(in the rows, 128 means zero)
Each row of numbers belongs to one of the things below and depends on some of the facts about them. Some rows are named. Which thing is each other row?

There are 3 kinds of fact about the things: sonim, retri, zepubre.
benos: sonim fleple; retri 805; zepubre vitranok
beplus: retri 805; zepubre drezuk
biflotum: sonim postam; retri 44; zepubre robra
bivel: sonim bresta; retri 805; zepubre nirik
bresta: retri 805; zepubre nirik
bridrus: sonim tridil; retri 805; zepubre vasu
brikozos: sonim grakes; retri 44; zepubre roplon
briza: zepubre revum
brobur: retri 805; zepubre postam
bruvuri: sonim dragu; retri 44; zepubre vabru
bugus: retri 805; zepubre notrur
busal: sonim klopus; retri 805; zepubre stazu
dabim: sonim skulam; retri 44; zepubre zadrus
dople: sonim zozin; retri 805; zepubre zadoko
draflu: sonim gruskil; retri 805; zepubre skedem
dragu: retri 805; zepubre vabru
dramek: sonim stefis; retri 805; zepubre putrer
draze: sonim pestirun; retri 805; zepubre rigus
drezuk: sonim mutim; zepubre rigus
drikel: sonim stazu; retri 805; zepubre revum
drusima: sonim laklu; retri 44; zepubre zalor
duflester: sonim nuze; retri 805; zepubre vitranok
dures: sonim rufer; retri 805; zepubre daflek
faklazum: retri 805; zepubre vuzak
festar: sonim griflus; retri 805; zepubre stuva
figro: sonim plufosek; retri 805; zepubre trebral
fleple: sonim fligu; retri 44; zepubre vitranok
flibi: retri 805; zepubre trukor
fligu: sonim plovik; retri 44; zepubre vitranok
flito: sonim zegek; retri 44; zepubre kastom
flonu: sonim garo; retri 805; zepubre daflek
flopli: zepubre tastin
fluklu: sonim reklo; retri 805; zepubre vitranok
flutril: sonim zadrus; retri 44; zepubre rigus
fufla: sonim grefel; retri 44; zepubre trebral
garo: sonim dures; retri 44; zepubre daflek
gobre: sonim trezoplu; retri 44; zepubre flopli
grakes: sonim latil; retri 805; zepubre roplon
granir: sonim dabim; retri 805; zepubre zadrus
grefel: sonim figro; retri 805; zepubre trebral
griflus: sonim retren; retri 805; zepubre stuva
grisin: retri 44; zepubre vastuflir
grita: zepubre voflan
grukasken: sonim panin; retri 44; zepubre pudun
gruskil: sonim tedak; retri 44; zepubre skedem
gufos: sonim fufla; retri 805; zepubre trebral
klagus: sonim brikozos; retri 805; zepubre roplon
klaskek: sonim vula; retri 805; zepubre zadrus
klaskul: retri 805; zepubre vobrar
kledrel: sonim notrur; retri 805; zepubre latil
klefak: sonim ploskek; retri 805; zepubre runem
klegros: sonim lufas; retri 44; zepubre runem
kleklebok: sonim klogram; retri 805; zepubre zolo
klizos: sonim klefak; retri 805; zepubre runem
klogram: sonim loper; retri 805; zepubre zolo
klopus: sonim trazin; retri 805; zepubre stazu
kluplonos: sonim stopum; retri 805; zepubre runem
kostak: sonim grukasken; retri 805; zepubre pudun
kozuskil: sonim plukluk; retri 805; zepubre notrur
laklu: retri 805; zepubre zalor
latil: sonim stazo; zepubre roplon
lomadra: sonim gobre; retri 44; zepubre flopli
loper: retri 805; zepubre zolo
losudru: sonim dople; retri 44; zepubre zadoko
lufas: sonim klizos; retri 44; zepubre runem
lusivun: sonim skonar; retri 805; zepubre latil
mosi: sonim kozuskil; retri 805; zepubre notrur
murafon: sonim klagus; retri 44; zepubre roplon
mutim: sonim draze; retri 44; zepubre rigus
nestul: sonim flonu; retri 805; zepubre daflek
notrur: zepubre latil
nuze: retri 805; zepubre vitranok
panin: sonim zikli; retri 805; zepubre pudun
patrel: retri 44; zepubre pudun
pesar: sonim klaskul; retri 805; zepubre vobrar
pestirun: sonim vastuflir; retri 805; zepubre rigus
pevom: sonim lomadra; retri 805; zepubre flopli
pirur: sonim gufos; retri 805; zepubre trebral
ploskek: sonim trebral; retri 44; zepubre runem
plovik: sonim duflester; retri 805; zepubre vitranok
pluda: sonim rivek; retri 805; zepubre trebral
plufosek: retri 805; zepubre trebral
plukluk: sonim bugus; retri 805; zepubre notrur
postam: sonim zalor; zepubre robra
pudras: retri 805; zepubre putrer
pudun: sonim grita; zepubre voflan
putrer: zepubre roplon
reklo: sonim benos; retri 44; zepubre vitranok
remur: sonim zadoko; zepubre nirik
retren: retri 44; zepubre stuva
rikamim: retri 805; zepubre zadoko
rimazem: sonim losudru; retri 805; zepubre zadoko
rivek: sonim pirur; retri 805; zepubre trebral
rolak: retri 44; zepubre kastom
rufer: sonim vasu; retri 805; zepubre daflek
saklozu: retri 44; zepubre skoplan
sasti: sonim vigrek; retri 805; zepubre robra
sasun: sonim sasti; retri 44; zepubre robra
segrol: sonim drusima; retri 805; zepubre zalor
sifle: sonim stizer; retri 805; zepubre vabru
sipi: sonim klaskek; retri 44; zepubre zadrus
skedem: sonim drikel; zepubre revum
skodren: retri 805; zepubre remur
skonar: sonim kledrel; retri 805; zepubre latil
skoplan: sonim stuva; zepubre robra
skulam: sonim stiso; retri 44; zepubre zadrus
stanem: sonim bridrus; retri 805; zepubre vasu
stazo: sonim putrer; retri 805; zepubre roplon
stazu: sonim briza; zepubre revum
stefis: sonim pudras; retri 805; zepubre putrer
stekir: sonim vesel; retri 805; zepubre zadoko
stiso: sonim ziskir; retri 805; zepubre zadrus
stizer: sonim bruvuri; retri 44; zepubre vabru
stopum: retri 44; zepubre runem
stugrar: sonim skodren; retri 805; zepubre remur
stuva: sonim biflotum; zepubre robra
sufos: sonim truder; retri 44; zepubre flopli
tedak: retri 805; zepubre skedem
tigras: sonim stugrar; retri 44; zepubre remur
trazin: retri 44; zepubre stazu
trebral: sonim kluplonos; zepubre runem
trezoplu: retri 805; zepubre flopli
tridil: retri 805; zepubre vasu
trotriskim: sonim flutril; retri 44; zepubre rigus
truder: sonim pevom; retri 805; zepubre flopli
trukor: sonim lusivun; zepubre latil
vabru: sonim zolo; zepubre tastin
vastuflir: zepubre rigus
vasu: zepubre daflek
vedrun: sonim rolak; retri 44; zepubre kastom
velupi: sonim remur; retri 805; zepubre nirik
vesel: sonim rikamim; retri 805; zepubre zadoko
vigrek: sonim skoplan; retri 805; zepubre robra
vitranok: sonim flopli; zepubre tastin
vugru: sonim draflu; retri 44; zepubre skedem
vula: retri 805; zepubre zadrus
vuzak: sonim pesar; zepubre vobrar
zadoko: sonim bivel; zepubre nirik
zadrus: sonim drezuk; zepubre rigus
zalor: zepubre robra
zefledrik: sonim tigras; retri 44; zepubre remur
zegek: sonim vedrun; retri 805; zepubre kastom
zeskal: sonim beplus; retri 805; zepubre drezuk
zikli: sonim patrel; retri 805; zepubre pudun
ziskir: sonim sipi; retri 805; zepubre zadrus
zogrodam: retri 805; zepubre grita
zolo: sonim vitranok; zepubre tastin
zozin: sonim stekir; retri 805; zepubre zadoko

Some rows with their names:
mosi: [ 76 179 107 129 135  95 197  65 135 185  99 105 148 118 146 116 173 149
 131 155 121  97 136 162 125 110 149]
grukasken: [ 95 168 114 136 140  85 151  90 135 169 112 108 181 132 133 113 146 112
 144 195 119 110 149 163 143  91 177]
stugrar: [ 91 158  96 145 121  95 161  86 130 158 110  89 165 116 110 111 161 165
 128 167 119 120 142 154 139 122 157]
sufos: [ 88 164 113 144 144  70 166  70 143 167 103 114 157 145 143 119 144 102
 136 200 118  93 132 140 145 101 174]
vuzak: [ 84 171 122 161 151  90 162  88 129 165 118 110 158 166 137 120 181 119
 140 166 124  85 136 140 108  97 162]
stefis: [ 81 166 112 131 123  82 185  64 132 167 108  91 160 110 136 108 165 173
 135 159 123 121 141 158 117 104 160]
zadrus: [ 92 154 122 150 152  82 141 100 127 134 127  89 167 133 129 115 181 156
 140 184 134 120 118 139  71 108 177]
robra: [ 74 146 100 156 129 105 142  91 127 142 123  99 170 162 133 108 150 158
 133 166 120 111 149 136  93 110 184]
zeskal: [ 89 166 117 140 130  82 182  76 134 164 105 111 155 115 135 121 180 151
 127 172 137  88 125 158 119 110 159]
drezuk: [ 91 151 112 151 146  84 131 102 125 135 133  81 178 141 123 112 171 170
 141 172 126 141 128 136  74 108 184]
revum: [ 89 152 114 165 140  89 138  90 136 144 137  83 176 150 145  91 162 166
 132 158 139 138 143 143  97  93 173]
stanem: [ 90 170 115 142 132  94 178  77 137 174  99 110 168 124 128 112 172 139
 125 161 127  82 142 165 139 109 152]
dople: [ 89 159  93 141 110  86 161  83 130 149 114  88 165 115 111 110 165 171
 130 170 119 123 146 154 143 124 157]
dabim: [ 92 150 125 133 123  57 166  77 134 139 124  99 155 103 146 124 156 156
 146 214 136 132 130 152 114  87 191]
velupi: [ 85 168 105 145 121  86 184  79 136 163 102 105 154 125 123 124 182 146
 127 169 123  87 138 160 145 118 146]
voflan: [ 85 156 106 148 145  93 129  94 134 156 126  93 189 153 118 107 164 144
 145 152 115 120 150 148 100  99 174]
faklazum: [ 87 157  94 140 125  98 153  84 137 161 108  92 176 116 121  96 154 172
 126 153 122 121 141 153 119 120 167]
dragu: [ 91 154  87 148 142  99 142  90 137 164 100  92 180 128 109  89 135 152
 111 155 114 122 131 140 116 144 166]
stekir: [ 96 151  75 146 117 105 132  99 129 149 117  74 173 119  93  97 145 172
 117 165 110 146 149 147 135 138 160]

Name these rows:
No name comes twice in this set of rows, the named rows included.
[ 94 160  97 144 136  79 147  81 139 155 113  99 168 136 131 107 127 127
 132 197 113 125 137 140 134 106 182] -> bruvuri
[ 94 144  83 141 114  97  91 107 129 134 131  63 201 111  99  83  78 190
 144 178 116 230 142 131 113 117 212] -> stopum
[ 95 138  57 150 137 112  90 112 131 151 110  67 207 122  82  58  96 182
 107 146 100 187 126 131  99 161 184] -> nuze
[ 90 163 103 149 147  75 156  83 139 165 103 110 161 145 130 109 135 103
 131 196 117 106 130 137 138 113 177] -> reklo
[ 90 152 116 165 138  89 134  98 125 139 135  75 181 155 135  91 156 168
 135 157 130 150 141 143  98 101 174] -> briza
[ 99 147  68 146 115 112 116 109 129 145 120  73 181 116  86  87 133 179
 113 165 108 164 147 149 127 147 164] -> vesel
[ 95 163  98 170 134 121  97 107 130 155 128  83 190 150  95 101 124 161
 152 135 131 180 127 111  88 123 188] -> trebral
[100 165  91 158 131 114 112 105 138 163 115  93 178 131 108 102  97 133
 140 179 122 166 134 124 130 117 196] -> fufla
[ 92 173 116 149 128  83 156  79 140 165 112 108 160 130 135 120 136 130
 148 193 132 129 134 141 145  94 180] -> lufas
[ 92 171 110 145 128  77 169  81 138 158 120 107 148 135 136 128 164 114
 135 210 121  99 145 149 162  94 166] -> zefledrik
[ 88 166 123 143 129  70 174  72 138 161 116 108 154 129 146 122 152 123
 141 199 129 108 144 156 145  83 176] -> flito
[ 86 167 115 153 154  96 141  96 126 167 117  99 178 156 126 115 176 123
 142 158 116  98 144 146 105  99 166] -> grita

Now the same things, written a new way:
Known rows:
zozin: [127 138 122 123 120 116 143 114 143 122 120 142 138 140 121 133 117 115
 126 121 109 118 119 123 123 114 122 138 107 144 122 118 128]
zadoko: [131 164 124 131 122 119 132 114 117 120 126 125 112 106 121 121 118 116
 123 124 111 119 121 152 131 110 151 134 104 144 122 127 110]
sufos: [118 134 129 151 114 139 121 164 129 121 131 136 113 105 117 116 157 114
 107 131 164 125 155 143 124 131 119 118 106 108 148 138 139]
laklu: [115 126 126 115 121 120 143 131 131 122 124 146 139 111 138 120 152 139
 107 122 113 123 113 117 123 137 126 118 124 110 122 123 132]
skedem: [127 143 124 145 116 165 126 155 119 120 123 117 114 100 123 118 121 139
 104 173 157 122 126 133 123 143 187 119 109 112 124 159 114]
revum: [145 123 141 132 116 150 125 129 110 124 120 114 113 105 151 119 119 145
 116 127 129 126 120 136 129 112 149 120 143 134 124 138 117]
draflu: [125 126 125 136 113 146 137 151 146 126 120 132 115 103 126 118 118 136
 107 172 144 130 127 115 124 146 162 124 115 112 121 147 136]
drikel: [123 122 124 132 115 140 134 154 147 119 118 132 116 105 127 120 125 134
 105 157 139 127 122 116 120 145 156 121 115 113 118 140 133]
segrol: [119 125 128 128 110 132 154 182 135 114 131 173 119 103 138 123 163 138
 102 135 129 120 122 124 119 142 149 121 107 108 120 117 129]
busal: [130 124 125 143 115 155 139 179 150 122 121 149 112 103 126 121 119 137
  99 178 155 135 131 117 124 150 169 121 106 106 122 152 137]
tridil: [115 128 120 123 120 112 123 148 151 124 117 121 112 108 142 138 125 128
 118 118 135 129 121 117 126 118 147 123 152 110 119 137 158]
trotriskim: [121 121 124 166 119 141 131 126 116 115 155 144 110 105 119 120 143 113
 109 160 158 146 167 151 121 146 124 117 111 108 121 124 126]
vuzak: [124 137 122 130 119 142 123 145 123 117 132 120 105 103 129 119 123 130
 103 133 141 129 131 158 122 129 170 122 112 111 126 139 111]
trazin: [126 137 123 148 123 153 125 108 114 127 132 112 113 109 119 120 125 120
  99 161 163 119 121 116 128 132 127 122 131 128 122 141 139]
flito: [118 128 121 155 111 141 127 148 115 117 148 147 107 102 119 120 140 118
 105 146 163 120 155 137 124 129 129 120 112 112 130 132 138]
pevom: [120 120 125 114 117 120 123 138 157 123 118 114 139 108 120 118 128 116
 136 114 124 121 121 126 121 141 116 124 111 112 135 125 137]
dures: [118 124 122 117 125 117 124 112 138 126 118 115 123 128 139 145 120 127
 131 119 124 121 120 117 124 115 131 127 152 111 120 126 150]
stugrar: [126 135 125 128 122 122 144 139 144 122 122 144 122 111 122 124 116 118
 112 123 110 120 123 131 123 121 132 132 109 121 120 124 125]
mosi: [126 120 127 115 117 148 130 172 142 120 153 168 113 104 122 121 149 171
 102 130 118 139 181 134 116 133 155 118 104 110 133 162 111]

Which thing is each row?
No name comes twice in this set of rows, the named rows included.
[166 128 127 109 170 115 119  98 118 172 117 112 204 248 138 181 113 113
 210 118 114 123 112 114 148 129 108 175 169 171 126 118 135] -> plufosek
[117 141 128 153 116 142 142 150 114 114 153 163 108 103 118 115 169 121
 102 141 158 122 138 119 124 136 130 120 112 107 124 123 140] -> sasun
[125 124 130 124 139 120 122 107 112 119 124 117 126 108 130 120 119 121
 148 135 115 133 121 150 135 138 129 131 139 124 122 123 108] -> drezuk
[119 122 129 122 145 117 123 108 133 129 122 114 184 150 130 123 120 120
 167 142 112 158 121 124 127 156 112 145 148 121 121 121 115] -> ziskir
[124 136 124 165 120 163 129 147 115 119 138 136 107 101 119 120 120 126
 101 181 181 126 146 116 125 144 153 117 114 110 124 154 141] -> vugru
[122 121 130 137 126 126 125 112 113 119 132 116 113 101 126 118 120 122
 138 150 115 148 119 161 125 153 136 126 132 111 123 119 110] -> zadrus
[121 129 124 137 129 123 123 107 115 123 133 118 115 132 121 125 124 114
 119 124 142 125 119 117 133 119 109 121 138 132 121 122 140] -> rolak
[146 125 137 117 124 143 122 120 106 122 137 119 112 110 144 117 120 166
 120 116 110 125 124 147 129 114 131 122 129 122 133 140 113] -> roplon
[119 128 124 142 126 116 124 116 113 122 141 118 108 109 120 121 133 116
 117 122 159 121 131 120 126 114 125 120 147 116 122 132 157] -> garo
[123 124 126 113 143 115 123 110 138 143 119 114 135 153 137 157 123 126
 146 116 116 124 115 116 125 110 120 135 162 130 121 120 153] -> rufer

Now the same things, written a new way:
Named rows:
skedem: [115  89 161  96 136 115 120 152 131  69 133 122 107  98 164 109 130 124
 172 105 107  80 132 103  94 139 163 137]
bruvuri: [ 88 155 121  92 112 109 129 148 143 162 127 170 145  99 137 132 126 138
  99  98 123 133 124 151 125 129 121 140]
rolak: [124 144 115 133 122 121 149  89 131 162 114 146 147 121 121 105 129 120
  93 135 128 126 110 118 154 146  62 128]
klopus: [111 127 139  93 135 163 139 178 130 106 135  98 119 137 138 129 104 130
 141  91 116 128 129 135 126 140 154 137]
murafon: [102  93 147 150 127 132 111 152 145  91 119 127  86  99 170 123 123 106
 106  78  98 106 124 132  78 142 141 115]
zozin: [156 137 118 133 121 123 130 109 116 148 108  84 133 115 141 113 129 143
 111 149 134 129  99 129 179 140  74 133]
klaskek: [189 134  99 237 136 109 162  76 102 173 129 135 129 157  48 131 150 138
 134 209 165 160 137 147 133  97 173 102]
daflek: [128 131 146  99 131 118 130 121 128 119 133 136 134 126 129 115 146 121
 159 139 137 111 133 102 129 127 138 133]
gobre: [125 148  87 149 118 119  97  65 128 163 141 150 136 105  79 139 122 130
 103 157 133 153 137 106 140 133  79 110]
pevom: [119 150 119  90 124 106 114 164 144 152 130 152 159 114 138 145 112 154
 117 101 123 148 127 153 132 126 135 161]
grakes: [156 139 123 150 138 118 117 112 145 150 117 134 149 148 132 126 130 113
 103 129 130 154 101 120 161 142  78 147]
segrol: [125  81 141 141 132 144 123 162 135  72 136  92 148 121 165 120 103 138
 151  96  99 107 132 140  74 130 131 125]
latil: [150 145 146 146 129 115  70  64 143 144 136 157 121 157 114 136 161  90
 139 162 155 156 116  70 145 122 101 113]
putrer: [170 137 125 198 128 103 125  78 124 152 140 152 125 146  72 143 202  87
 149 206 190 135 151 109 135 100 148 111]
ziskir: [170 142 112 178 137 118 117  54 111 163 126 139 129 165  85 117 100 149
 128 169 124 170 106 111 145 119 123 106]
vasu: [152 139 120 152 121 117 105  54 109 144 145 144 130 145  80 137 163 121
 161 208 166 136 146  92 140  99 125  96]
zikli: [149 134 115 134 135 120 136 107 130 148 119 125 160 140 124 119 121 133
 117 143 127 141 108 123 164 141  72 145]
fluklu: [124  92 121 127 140 117  98 178 137  81 136 108 118  76 146 142  98 146
 131  83  90 120 143 137  85 155 160 154]
biflotum: [129 137  99 193 104 141 123  47 116 160 145 138 149 148  79 134 145 120
 125 193 161 142 144 122 118  94  84  67]

Name these rows:
No name comes twice in this set of rows, the named rows included.
[141 126 140 158 133 131  96 143 150 126 124 131 120 149 142 146 134 103
 110 111 132 153 115 132 126 127 130 132] -> flibi
[143  91 144 155 150 121 138 152 124  95 116 115 100 119 150 106  87 152
 139  90  85 118 112 138  85 140 189 130] -> granir
[200 132  99 249 141 100 191  95 100 173 128 131 136 150  38 125 163 128
 132 210 176 148 147 161 134 103 182 115] -> vula
[137 137 154 110 140 108 142 111 124 134 129 148 126 131 119  99 134 131
 161 135 133 117 122 100 127 130 167 132] -> rigus
[142 150 121  84 136  91 123 108 137 151 137 154 168  95 104 117 141 125
 142 133 135 126 126  87 156 157  93 168] -> flopli
[144 138 129 129 121 130 107  53 126 136 152 137 179 154 100 113 144 124
 170 181 155 131 131  75 132 112  72 101] -> stuva
[126 136 132  90 132 105 117 133 132 127 143 145 141  97 114 129 141 127
 157 125 135 118 139 101 128 140 145 149] -> tastin
[128  84 139 138 131 135 110 164 119  73 115  73  88  94 176 126 110 146
 133 101  97  99 124 143 101 136 150 123] -> velupi
[182 126  94 215 114 125 138  87  92 155 123  78 113 126  80 148 172 134
 131 220 180 134 144 154 155  92 136  92] -> rikamim
[ 80 132 138  96 114 178 153 160 137 119 143 110 145 129 137 109 112 117
 130  80 127 112 134 131 100 135 115 108] -> drusima
[165 121  83 205 130 123 154  85  98 141 129 135 125 161  61 166 166 116
 119 224 163 144 169 152 147  93 124 110] -> kluplonos
[123  97 174 125 141 115  85 159 156  74 130 132  92 111 178 123 147  91
 148  83 112 105 121  97  85 141 167 136] -> trukor

